Below is a small trained network, with its code and all its weights. Each question gives an input and a target symbol and asks what happens when units are switched off, that is, made to give their printed mean instead of their output.

import numpy as np


def w(rows, s, z=0):
    codes = np.array(rows[::2]) - 128.0
    scale = np.full(codes.shape[1], s)
    scale[-1] = z or s
    return codes * scale


def norm(h):
    return h / np.sqrt((h * h).mean(-1, keepdims=True) + 1e-5)


def f(y):
    return np.maximum(y, 0)


def softmax(a):
    e = np.exp(a - a.max(-1, keepdims=True))
    return e / e.sum(-1, keepdims=True)


def log_softmax(a):
    a = a - a.max(-1, keepdims=True)
    return a - np.log(np.exp(a).sum(-1, keepdims=True))


def net(x, mask):
    ids = ['ΞΨγδηλτ'.index(c) for c in x.split()]
    T = len(ids)
    res = E[ids] + P[:T]
    u = 0
    for l in range(2):
        q, k, v = (norm(res) @ M[l].T for M in (Q, K, V))
        z = softmax(np.where(np.tri(T) > 0, q @ k.T / 2**0.5, -1e9)) @ v
        res = res + np.where(mask[u], z, O[l][:, -1]) @ O[l][:, :-1]
        u += 1
        y = f(norm(res) @ A[l][:, :-1].T + A[l][:, -1])
        res = res + np.where(mask[u : u + 12], y, B[l][:, -1]) @ B[l][:, :-1]
        u += 12
    return log_softmax(norm(res)[-1] @ U[:, :-1].T + U[:, -1])


Q, K, V, O, A, B = {}, {}, {}, {}, {}, {}
E = w([
[82,152,157,152],'Ξ',
[83,185,164,158],'Ψ',
[121,105,184,97],'γ',
[122,212,85,144],'δ',
[66,139,154,200],'η',
[189,54,252,92],'λ',
[171,66,83,132],'τ',
],0.016)
P = w([
[48,83,165,88],'0',
[194,169,30,84],'1',
[209,216,48,95],'2',
[207,197,86,124],'3',
[142,153,112,212],'4',
[235,229,156,177],'5',
[249,246,164,223],'6',
[135,104,121,253],'7',
],0.0074)
Q[0] = w([
[191,102,5,127],'L0H1',
[60,94,145,105],'L0H1',
],0.019)
K[0] = w([
[6,100,106,43],'L0H1',
[179,192,123,127],'L0H1',
],0.02)
V[0] = w([
[214,96,61,208],'L0H1',
[141,253,178,133],'L0H1',
],0.019)
O[0] = w([
[102,222,230,83,67],'L0H1',
[172,145,110,249,6],'L0H1',
],0.017,0.0021)
A[0] = w([
[128,55,101,172,163],'L0N1',
[120,145,145,183,149],'L0N2',
[52,200,161,20,211],'L0N3',
[181,153,138,207,48],'L0N4',
[102,99,157,120,150],'L0N5',
[122,119,184,158,251],'L0N6',
[175,165,10,43,156],'L0N7',
[98,167,60,123,65],'L0N8',
[27,41,134,95,69],'L0N9',
[158,167,138,34,152],'L0N10',
[137,112,165,156,28],'L0N11',
[158,170,192,156,218],'L0N12',
],0.013,0.002)
B[0] = w([
[109,206,161,76,220],'L0N1',
[92,123,127,107,179],'L0N2',
[41,167,251,34,254],'L0N3',
[68,106,122,139,215],'L0N4',
[156,127,138,120,156],'L0N5',
[128,127,148,81,197],'L0N6',
[2,138,148,143,185],'L0N7',
[142,53,112,120,141],'L0N8',
[181,156,96,171,172],'L0N9',
[96,159,181,67,208],'L0N10',
[124,94,140,142,155],'L0N11',
[98,132,130,90,229],'L0N12',
],0.02,0.008)
Q[1] = w([
[66,110,72,99],'L1H1',
[35,139,254,171],'L1H1',
],0.016)
K[1] = w([
[208,115,89,131],'L1H1',
[123,129,252,185],'L1H1',
],0.017)
V[1] = w([
[121,2,161,112],'L1H1',
[215,111,218,125],'L1H1',
],0.02)
O[1] = w([
[68,38,149,79,254],'L1H1',
[36,100,110,248,174],'L1H1',
],0.012,0.0061)
A[1] = w([
[153,49,75,181,154],'L1N1',
[49,214,86,72,235],'L1N2',
[230,145,147,160,131],'L1N3',
[128,62,186,162,102],'L1N4',
[39,39,197,114,155],'L1N5',
[56,59,180,252,131],'L1N6',
[177,129,108,214,30],'L1N7',
[186,110,29,228,35],'L1N8',
[15,39,107,188,126],'L1N9',
[209,143,154,72,3],'L1N10',
[131,249,101,213,119],'L1N11',
[163,156,113,246,68],'L1N12',
],0.013,0.003)
B[1] = w([
[55,150,153,117,154],'L1N1',
[190,78,194,163,198],'L1N2',
[142,124,196,111,137],'L1N3',
[114,103,84,176,156],'L1N4',
[96,113,146,233,255],'L1N5',
[203,57,75,192,198],'L1N6',
[154,216,151,183,137],'L1N7',
[2,185,144,183,151],'L1N8',
[209,104,202,202,216],'L1N9',
[213,180,119,172,135],'L1N10',
[246,181,78,127,142],'L1N11',
[209,174,170,78,140],'L1N12',
],0.02,0.016)
U = w([
[15,125,18,134,167],'Ξ',
[48,204,71,200,2],'Ψ',
[146,71,66,73,225],'γ',
[130,223,100,177,46],'δ',
[230,146,108,99,211],'η',
[138,1,150,226,92],'λ',
[59,128,234,76,121],'τ',
],0.0087,0.0023)

Each question gives the input, a string of symbols that net reads in full, and the target symbol t.
The units are the heads (2 rows each of Q, K, V and O) and the neurons (one row each of A and B). Each row of codes is followed by its name. A weight is (code - 128) times the scale printed after its matrix; where a second scale follows, it is the last column's (O, A, B and U).
mask holds one flag per unit, layer by layer, with each layer's heads first. A switched-off unit (its flag False) gives its mean, the last column of its rows in O or B, instead of its output. The means were averaged over made-up inputs and are rounded, as every weight is.
A unit's drop is (log p(t) with every unit on - log p(t) with that unit switched off) / (log p(t) with every unit on - log p(t) with every unit switched off).
The circuit of an input: a set's keep is (log p(t) with only the set's units on - log p(t) with every unit switched off) / (log p(t) with every unit on - log p(t) with every unit switched off). Starting from the 12 units with the biggest drops (on a tie, the unit counted first), units are removed one at a time, each time the one whose removal leaves the highest keep (on an exact tie, the one counted first), for as long as the keep stays at least 0.8.
circuit, biggest first: the units of the circuit, biggest drop first
unit that matters most: the unit with the biggest drop
k most important neurons: the k neurons with the biggest drops, biggest first
k most important neurons of layer l: the k neurons of layer l with the biggest drops, biggest first
drop of u: that unit's drop, to one decimal
input γ Ξ τ Ξ λ η τ τ, target γ: 2 most important neurons : (L0N1; L1N5)
input Ψ δ η δ Ξ δ, target Ψ: unit that matters most : L0H1
input Ψ λ τ τ τ τ, target Ψ: 2 most important neurons of layer 0 : (L0N1; L0N3)
input λ λ γ δ Ξ τ δ η, target τ: circuit, biggest first : (L0H1; L0N3)
input η τ λ λ λ γ δ, target η: circuit, biggest first : (L0H1; L0N3; L1H1; L1N5)
input η Ψ λ λ λ δ, target η: circuit, biggest first : (L0H1; L0N3; L1H1)
input γ τ τ, target γ: 2 most important neurons of layer 0 : (L0N1; L0N7)
input γ Ψ δ, target γ: circuit, biggest first : (L0H1; L1H1; L1N9)
input δ λ δ, target δ: 2 most important neurons : (L1N8; L0N3)
input λ Ξ η η Ξ, target η: 2 most important neurons : (L0N3; L1N11)
input δ γ λ Ψ δ, target δ: 2 most important neurons : (L0N3; L1N8)
input Ψ τ τ, target Ψ: 2 most important neurons : (L1N8; L0N3)
input γ λ Ξ λ γ η Ψ γ, target η: 2 most important neurons of layer 1 : (L1N11; L1N12)
input δ Ψ η τ η, target τ: circuit, biggest first : (L0H1)
input η Ψ γ γ λ τ τ, target η: 2 most important neurons : (L0N1; L0N3)
input Ψ τ τ τ Ξ λ τ δ, target Ψ: 2 most important neurons : (L1N8; L0N1)
input Ξ λ λ γ δ λ δ, target Ξ: 2 most important neurons of layer 1 : (L1N9; L1N5)
input λ η Ψ η, target η: 2 most important neurons of layer 1 : (L1N11; L1N5)
input Ψ η λ Ξ η Ξ, target η: 3 most important neurons of layer 0 : (L0N12; L0N6; L0N9)
input Ξ λ τ δ, target Ξ: 3 most important neurons of layer 0 : (L0N3; L0N10; L0N1)
input τ γ Ψ δ Ψ Ψ, target δ: 2 most important neurons : (L1N8; L0N3)
input δ τ η Ξ Ξ Ξ Ξ τ, target δ: most important neuron of layer 0 : (L0N1)
input τ δ Ξ η η, target η: drop of L0H1 : 0.8
input τ γ λ τ, target τ: drop of L0N10 : 0.0
input δ δ τ λ Ψ Ψ η Ψ, target η: drop of L1H1 : 0.5
